What each symbol does to the states:
δ: Bam->Vip, Dak->Tiz, Kon->Bup, Kag->Vas, Ved->Ral, Mok->Boz, Mub->Zuv, Zam->Tov, Mak->Gop, Ped->Gif, Mim->Nup, Gif->Ped, Baz->Lud, Gaz->Mit, Por->Pav, Tov->Zam, Vot->Gez, Ref->Gek, Gek->Ref, Vis->Gal, Pav->Por, Vun->Nez, Vas->Kag, Mit->Gaz, Bup->Kon, Ral->Ved, Boz->Mok, Tiz->Dak, Loz->Lal, Tol->Vuz, Nem->Lef, Gop->Mak, Bul->Pep, Zuv->Mub, Lil->Pon, Lef->Nem, Nup->Mim, Gal->Vis, Pon->Lil, Ris->Nug, Lal->Loz, Gez->Vot, Vip->Bam, Vuz->Tol, Nez->Vun, Lud->Baz, Nug->Ris, Pep->Bul
κ: Bam->Tiz, Dak->Bul, Kon->Zam, Kag->Bup, Mub->Ris, Mak->Por, Ped->Vun, Mim->Lal, Gif->Nez, Gaz->Vuz, Por->Mok, Vot->Baz, Ref->Vot, Gek->Gez, Pav->Boz, Vun->Gal, Vas->Kon, Mit->Tol, Bup->Tov, Tiz->Pep, Nem->Mit, Gop->Pav, Zuv->Nug, Lil->Mim, Lef->Gaz, Nup->Loz, Pon->Nup, Ris->Ved, Gez->Lud, Vip->Dak, Nez->Vis, Nug->Ral
φ: Dak->Vip, Kon->Vas, Ved->Ris, Mok->Por, Zam->Kon, Mim->Lil, Baz->Vot, Gaz->Lef, Por->Mak, Tov->Bup, Vot->Ref, Vis->Nez, Pav->Gop, Vun->Ped, Mit->Nem, Bup->Kag, Ral->Nug, Boz->Pav, Tiz->Bam, Loz->Nup, Tol->Mit, Bul->Dak, Nup->Pon, Gal->Vun, Ris->Mub, Lal->Mim, Gez->Gek, Vuz->Gaz, Nez->Gif, Lud->Gez, Nug->Zuv, Pep->Tiz
γ: Bam->Mub, Dak->Nug, Kon->Por, Kag->Gop, Ved->Vis, Mok->Lud, Mub->Gif, Zam->Mok, Mak->Gek, Ped->Nem, Mim->Kon, Gif->Lef, Baz->Loz, Gaz->Tiz, Por->Gez, Tov->Boz, Vot->Nup, Ref->Pon, Gek->Lil, Vis->Vuz, Pav->Vot, Vun->Mit, Vas->Mak, Mit->Dak, Bup->Pav, Ral->Gal, Boz->Baz, Tiz->Ris, Loz->Tov, Tol->Bul, Nem->Vip, Gop->Ref, Bul->Ral, Zuv->Ped, Lil->Vas, Lef->Bam, Nup->Bup, Gal->Tol, Pon->Kag, Ris->Nez, Lal->Zam, Gez->Mim, Vip->Zuv, Vuz->Pep, Nez->Gaz, Lud->Lal, Nug->Vun, Pep->Ved
ζ: Bam->Kag, Dak->Kon, Kon->Dak, Kag->Bam, Ved->Boz, Mok->Ral, Mub->Gop, Zam->Bul, Mak->Zuv, Ped->Gek, Mim->Mit, Gif->Ref, Baz->Vis, Gaz->Nup, Por->Nug, Tov->Pep, Vot->Nez, Ref->Gif, Gek->Ped, Vis->Baz, Pav->Ris, Vun->Gez, Vas->Vip, Mit->Mim, Bup->Tiz, Ral->Mok, Boz->Ved, Tiz->Bup, Loz->Vuz, Tol->Lal, Nem->Lil, Gop->Mub, Bul->Zam, Zuv->Mak, Lil->Nem, Lef->Pon, Nup->Gaz, Gal->Lud, Pon->Lef, Ris->Pav, Lal->Tol, Gez->Vun, Vip->Vas, Vuz->Loz, Nez->Vot, Lud->Gal, Nug->Por, Pep->Tov

In the rows, 145 means zero.

The rows follow the links: the fewer symbols apart two states are, the more alike their rows tend to be.

Each row is also shifted at random along 4 hidden directions that mean nothing.

Some states, each with a row of numbers:
Kag	[ 172,  138,  192,  191,  126,  114,   81,  195,  136,  151,  107,  179,  192,  120,  125,  105,  125,  170,  141,   87,   85,  121,  173,  166,  194,  162,  151,  121,  150,  150,  129,  146,  172,   98,  147,  117,  148,  177,  188,  133,  168,  115,  163,  143,  164,  163,  145]
Lil	[ 206,  150,  219,  151,  119,  116,  149,  201,  119,  172,  112,  168,  170,  131,  183,  118,  102,  125,  111,  115,  150,  162,  152,  159,  169,  153,  100,  133,  137,  165,  146,  161,  197,  124,  116,  125,  129,  184,  166,  146,  156,  131,  105,  149,  161,  171,  120]
Lal	[ 168,  146,  168,  125,  141,  131,  192,  137,  145,  145,  126,  142,  100,  139,  172,  168,  134,  166,  147,  157,  175,  188,  123,  113,  103,  120,  121,  130,   92,  175,  168,  156,  165,  134,  126,  137,  107,  188,  120,  137,  134,  130,  128,  158,  148,  118,  112]
Gif	[ 179,  179,  144,  158,  143,  144,  135,  163,  122,  183,  172,  141,  157,  153,  206,   80,  130,  119,  120,  152,  129,  111,  141,  161,  177,  149,  127,  183,  194,  126,  154,  157,  129,  151,  160,  148,  146,  128,  172,  170,  169,  163,  130,  154,  143,  170,  152]
Baz	[ 134,  147,   99,  131,  162,  159,  182,  126,  122,  153,  156,  128,  113,  156,  125,  122,  162,  172,  156,  156,  135,  136,  121,  127,   94,  115,  138,  133,  113,  130,  136,  153,  102,  117,  139,  138,  124,  165,  160,  167,  165,  158,  195,  183,  128,  125,  124]
Mak	[  17,  129,  142,  137,  157,  120,  192,  158,  143,  181,  157,  158,  129,  111,  105,  147,  129,  163,  169,  153,  163,  144,  157,  123,  159,  173,  140,  125,  144,  119,  130,  168,  181,  182,  100,  156,  202,  170,  154,  184,  119,  163,  118,   82,  164,  175,  198]
Vip	[ 153,  147,  194,  173,  141,  134,   92,  145,  163,  165,  104,  170,  189,  155,  164,  164,  115,  122,  119,  119,  137,  145,  167,  162,  185,  166,  132,  155,  187,  197,  138,   94,  201,  111,  125,  131,  118,  117,  127,  108,  126,  119,  144,  158,  116,  101,  144]
Nup	[  16,  157,  161,  157,  100,  137,  128,  163,  126,  127,  122,  131,  145,  181,  170,  125,  137,  120,   97,  126,  142,  158,  137,  137,  128,  144,  113,  173,  112,  149,  166,  146,  136,   97,  171,  130,   93,  173,  135,  132,  169,  155,  169,  196,  151,  149,   91]
Mok	[ 143,  105,  176,  151,  178,  169,  138,  110,  152,  171,  120,  170,  119,  156,  154,  197,  139,  174,  145,  114,  158,  187,  139,  150,  102,  126,  107,  106,  109,  175,  148,  113,  164,  110,  103,  123,  126,  153,  101,  127,  132,  163,  162,  176,  131,   89,  101]
Boz	[ 164,  121,  142,  146,  153,  147,  139,  134,  138,  118,  145,  148,  117,  104,  131,  110,  163,  170,  176,  147,  101,  161,  140,  149,  141,  125,  153,   95,  130,   97,  135,  164,  111,  128,  145,  147,  180,  159,  176,  135,  147,  145,  160,  166,  162,  165,  140]
Gaz	[ 143,  174,  159,  162,  119,  148,   96,  169,  145,   92,  137,  130,  168,  169,  152,  132,  116,  108,  129,  117,  144,  115,  162,  197,  189,  165,  184,  154,  153,  134,  121,  149,  110,  104,  203,  135,  102,  133,  169,   97,  152,  111,  162,  182,  151,  144,  147]
Bup	[ 180,  130,  171,  163,  103,  137,   89,  184,  147,   80,  118,  160,  215,  129,  153,  132,  165,  133,  131,  110,  102,  145,  149,  138,  150,  135,  165,  119,  152,  147,  153,  159,  131,  106,  182,  116,  154,  163,  198,  121,  188,  121,  143,  156,  182,  195,  129]
Lud	[ 128,  139,  144,  114,  150,  143,  197,  127,  136,  167,  172,  152,  111,  118,  143,  168,  146,  162,  175,  124,  172,  161,  126,  141,  101,  126,  157,   97,  127,  154,  128,  158,  137,  143,  115,  146,  142,  169,  131,  162,  131,  148,  143,  165,  142,  133,  129]
Nez	[  30,  173,   93,  160,  159,  180,  139,  114,  138,  127,  158,  128,  134,  186,  125,  151,  159,  142,  154,  141,  151,  112,  147,  179,  142,  167,  156,  186,  142,  143,  130,  142,   98,  128,  179,  147,  125,  104,  146,  142,  129,  157,  199,  161,  107,  117,  149]
Gop	[  58,  152,  194,  187,  154,  140,  121,  151,  128,  210,  104,  157,  156,  173,  239,   87,  130,  130,   87,  149,   92,  184,  124,  138,  114,  126,   65,  174,  151,  163,  210,  128,  162,  126,  116,  118,  148,  158,  131,  147,  172,  202,  136,  179,  152,  161,   89]
Pon	[ 129,  155,  156,  151,  109,  109,  176,  183,  116,  178,  136,  144,  145,  154,  163,   84,  140,  129,  110,  170,  133,  136,  121,  103,  137,  158,  102,  174,  130,  144,  183,  172,  158,  167,  152,  155,  137,  167,  144,  181,  185,  158,  138,  144,  150,  190,  122]

From each start, follow one symbol. Which state do you reach?
Answers are names.
start [ 168,  161,  149,  172,  140,  141,  110,  148,  153,  158,  131,  124,  174,  168,  173,  119,  159,  129,  102,  172,  101,  144,  134,  128,  155,  141,  137,  192,  171,  158,  177,  126,  155,  162,  162,  140,  151,  120,  135,  142,  168,  157,  154,  134,  127,  146,  153]
δ: Vip
start [ 128,  129,  172,  149,  163,  133,  124,  135,  158,  182,  142,  166,  170,  140,  179,  158,  115,  132,  147,  141,  154,  140,  162,  166,  185,  152,  134,  144,  191,  150,  144,  127,  175,  165,  138,  148,  172,  113,  152,  133,  121,  164,   76,  123,  168,  145,  166]
ζ: Mak
start [ 210,  157,  114,  141,  154,  182,  133,  131,  138,  119,  178,  136,  123,  130,  146,  119,  152,  143,  191,  141,  126,  117,  135,  177,  153,  115,  184,  133,  158,  129,  133,  156,  103,  124,  169,  136,  145,  117,  173,  138,  156,  133,  163,  185,  149,  148,  133]
ζ: Baz
start [  64,  166,  132,  139,  151,  138,  172,  171,  124,  183,  142,  143,  138,  148,  154,   92,  144,  145,  128,  159,  148,  129,  133,  127,  125,  150,  111,  181,  138,  142,  161,  151,  140,  151,  136,  154,  156,  164,  148,  199,  171,  178,  163,  148,  125,  157,  136]
ζ: Gif
start [ 182,  117,  156,  162,  180,  179,  122,  132,  175,  131,  155,  147,  173,  156,  185,  199,  149,  129,  131,  122,  149,  168,  168,  190,  153,  128,  137,  146,  184,  149,  140,  122,  140,  139,  143,  141,  156,  103,  134,  117,  104,  157,  105,  138,  163,  144,  142]
φ: Zuv
start [ 128,  139,  141,  141,  127,  147,  118,  143,  175,   97,  155,  118,  173,  134,  151,  129,  173,  118,  146,  192,  109,  124,  140,  144,  151,  139,  173,  157,  176,  136,  174,  141,  104,  172,  185,  155,  175,  119,  157,  129,  172,  140,  123,  130,  168,  173,  175]
ζ: Bup
start [  66,  151,  144,  161,  172,  133,  162,  167,  132,  202,  135,  174,  150,  151,  102,  161,  103,  159,  161,   91,  181,  122,  168,  159,  172,  189,  145,  111,  144,  145,   86,  144,  192,  119,  114,  135,  139,  170,  165,  167,  132,  134,  176,  135,  118,  127,  147]
δ: Ref
start [ 158,  135,  182,  122,  148,  127,  152,  136,  151,  142,  109,  167,  143,  111,  129,  194,  144,  165,  163,  132,  146,  162,  136,  129,  128,  129,  161,   91,  115,  171,  143,  132,  159,  138,  122,  136,  137,  172,  123,  118,  136,  107,  142,  149,  144,  142,  130]
γ: Mok
start [ 103,  151,  101,  120,  144,  147,  143,  121,  154,  106,  177,  124,  109,  117,  115,  146,  197,  151,  197,  224,  121,  137,  133,  120,  159,  126,  199,  154,  140,  121,  165,  121,  110,  185,  173,  159,  170,  126,  140,  131,  150,  114,  157,  126,  143,  136,  192]
ζ: Tov
start [ 110,  127,  110,  118,  160,  155,  188,  153,  140,  136,  165,  159,  151,  118,   71,  195,  158,  164,  183,   95,  196,  120,  157,  160,  134,  181,  165,   94,  115,  126,   83,  183,  123,  136,  135,  146,  170,  170,  182,  190,  129,  131,  150,  122,  129,  171,  163]
δ: Vot
start [ 224,  124,  130,  141,  154,  172,  104,  125,  183,  109,  121,  152,  192,  154,  107,  207,  148,  154,  157,  130,  148,  145,  174,  156,  171,  161,  175,  143,  155,  166,  123,   95,  156,  132,  166,  133,  120,  108,  140,  110,  121,  113,  159,  136,  120,   94,  161]
φ: Vip
start [  99,  156,  171,  171,  145,  152,  100,  150,  148,  173,  155,  133,  155,  145,  208,   78,  136,  119,  130,  153,  120,  124,  144,  156,  169,  117,  134,  165,  178,  121,  163,  145,  145,  171,  156,  150,  182,  114,  152,  141,  165,  165,  117,  138,  152,  166,  149]
δ: Zuv
start [  69,  145,  120,  114,  149,  154,  171,  106,  170,  141,  167,  123,  110,  141,  126,  195,  162,  156,  168,  209,  167,  176,  114,  118,  124,  119,  162,  144,  140,  170,  166,  111,  146,  188,  128,  161,  121,  120,   81,  127,  119,  131,  145,  125,  128,   97,  179]
φ: Dak
start [ 237,  101,  139,  151,  162,  161,  159,  123,  155,  146,  129,  153,  155,  148,   81,  207,  178,  169,  144,  109,  159,  183,  180,  142,  108,  147,  130,  103,  121,  135,  121,  160,  139,  135,  119,  149,  177,  161,  138,  157,  119,  179,  133,  116,  159,  153,  140]
δ: Pav
start [ 112,  121,  136,  126,  171,  177,  174,   97,  180,  154,  169,  125,  106,  146,  172,  189,  153,  149,  162,  210,  159,  169,  133,  137,  107,  109,  123,  157,  149,  158,  171,  122,  148,  185,  112,  155,  144,  108,   66,  132,  111,  175,  132,  138,  145,   93,  142]
γ: Gal
start [ 209,  141,  183,  141,  132,  153,  145,  156,  157,  106,  143,  132,  157,  162,  174,  187,  126,  105,  112,  120,  194,  153,  154,  171,  166,  156,  132,  163,  156,  167,  133,  142,  155,  133,  167,  156,   96,  122,  131,  117,  121,  118,  118,  155,  158,  136,  135]
γ: Dak
start [  97,  158,  130,  169,  180,  145,  137,  141,  138,  205,  135,  153,  158,  189,  151,  153,  117,  145,  131,  116,  193,  131,  170,  177,  172,  182,  122,  171,  161,  181,  120,  101,  172,  130,  121,  149,  124,  113,  123,  159,  121,  155,  168,  147,   80,   89,  155]
δ: Gif
